B =
[[  0   2   3  -2   0  -1  -4   0  11]
 [ -3  -2   3   0  -2   2  30   3   7]
 [ -2   1   3  -7   7  -1  -8  -1   3]
 [  9   8  -7  -3   4  -1  20  -3   3]
 [  5   1  -2  -9   3   1  21  11   2]
 [  9   3   4 -15   9   5  21  -2  -7]
 [  1  -3   7  -3   4  -4 -10   4   7]
 [  0   0   6   6   1   2  12  10   5]
 [ -8   3  -6   2  -1  -2   4   4   7]
 [  2  -2   5   0   5   1  -6  -2  -1]
 [  3  -2  -4  -8   0  -6  28  -1   0]]
B[0,0]	0
B[:, 4]	[0, -2, 7, 4, 3, 9, 4, 1, -1, 5, 0]
B[:, 6]	[-4, 30, -8, 20, 21, 21, -10, 12, 4, -6, 28]
B[4,8]	2
B[6,8]	7
B[4,5]	1
B[0,5]	-1
B[2]	[-2, 1, 3, -7, 7, -1, -8, -1, 3]
B[1,1]	-2
B[10]	[3, -2, -4, -8, 0, -6, 28, -1, 0]
B[3,0]	9
B[:, 7]	[0, 3, -1, -3, 11, -2, 4, 10, 4, -2, -1]
B[4,1]	1
B[10,4]	0
B[6,5]	-4
B[2,3]	-7
B[7,5]	2
B[9,4]	5
B[0,6]	-4
B[:, 2]	[3, 3, 3, -7, -2, 4, 7, 6, -6, 5, -4]
B[9]	[2, -2, 5, 0, 5, 1, -6, -2, -1]
B[7,1]	0
B[9,7]	-2
B[4,4]	3
B[5,4]	9
B[8,6]	4
B[2,5]	-1
B[6,3]	-3
B[3,4]	4
B[4]	[5, 1, -2, -9, 3, 1, 21, 11, 2]
B[10,8]	0

a =
[[ 10   5   2  20  24 -11  20 -24  -7]
 [  5   6  34 -20  22  21 -29 -31  -7]
 [ -3  -9   0  -2 -37 -22 -13 -11  35]
 [  6  20  34 -10 -30  13 -11   4  11]]
Rows and columns are counted from 0.
row 0 col 0	10
row 0 col 4	24
row 3 col 0	6
row 0 col 6	20
row 0 col 7	-24
row 1 col 1	6
row 1 col 2	34
row 2 col 0	-3
row 2 col 1	-9
row 3 col 7	4
row 0 col 2	2
row 2 col 2	0
row 3 col 4	-30
row 3 col 1	20

x = 57  80  74  82  36  12  62  68  52  55  74  53
x[-12] = 57
x[7] = 68
x[8] = 52

arr =
-0.829  -0.716  -0.035  -1.573  -1.898   0.137   1.340  -1.496   2.040  -2.114   1.160   0.065
-1.982  -0.188  -0.027  -2.328  -2.725  -1.865  -0.237  -1.401  -0.815  -0.632  -0.086   1.256
-1.641  -2.184  -0.635  -0.420  -1.809  -1.721   1.528  -0.622  -0.550  -0.535   1.129  -1.420
 0.683  -0.520  -0.900   0.311   0.090  -0.816   0.216  -0.680  -1.548   0.747  -0.767  -1.240
-0.359  -1.217   0.201   0.747   0.135  -1.770   0.335  -0.135  -1.581   1.541  -1.729  -0.728
 0.873  -2.072   1.832  -1.699  -0.388  -2.244  -2.380  -2.336   0.299  -0.069  -0.300  -1.611
 0.974   0.841   0.051  -1.275  -0.379   1.329  -0.961  -0.591   1.705  -2.031  -0.843   0.181
 0.474  -1.121   0.241  -0.266  -0.190  -0.976   0.513   0.961  -1.865   0.938  -0.536  -0.982
arr[0,0]	-0.829
arr[6,7]	-0.591
arr[7,3]	-0.266
arr[-7,-3]	-0.632
arr[-4,11]	-0.728
arr[6,-11]	0.841
arr[-2,4]	-0.379
arr[-6,-6]	1.528
arr[-7,-4]	-0.815
arr[-4,1]	-1.217
arr[-2,10]	-0.843
arr[:, -2]	[1.160, -0.086, 1.129, -0.767, -1.729, -0.300, -0.843, -0.536]
arr[:, 3]	[-1.573, -2.328, -0.420, 0.311, 0.747, -1.699, -1.275, -0.266]
arr[-1,-7]	-0.976
arr[7,-10]	0.241
arr[-4,8]	-1.581
arr[2,3]	-0.420
arr[0,-5]	-1.496
arr[-1,-1]	-0.982
arr[-2,2]	0.051
arr[:, -3]	[-2.114, -0.632, -0.535, 0.747, 1.541, -0.069, -2.031, 0.938]
arr[:, -1]	[0.065, 1.256, -1.420, -1.240, -0.728, -1.611, 0.181, -0.982]
arr[-3,-7]	-2.244
arr[-5,-2]	-0.767
arr[2,-7]	-1.721
arr[5]	[0.873, -2.072, 1.832, -1.699, -0.388, -2.244, -2.380, -2.336, 0.299, -0.069, -0.300, -1.611]
arr[-8,2]	-0.035
arr[-7,-5]	-1.401
arr[-2,-6]	-0.961
arr[-2,-3]	-2.031
arr[-4,0]	-0.359
arr[-5]	[0.683, -0.520, -0.900, 0.311, 0.090, -0.816, 0.216, -0.680, -1.548, 0.747, -0.767, -1.240]
arr[-4,-9]	0.747
arr[:, -6]	[1.340, -0.237, 1.528, 0.216, 0.335, -2.380, -0.961, 0.513]
arr[5,-3]	-0.069
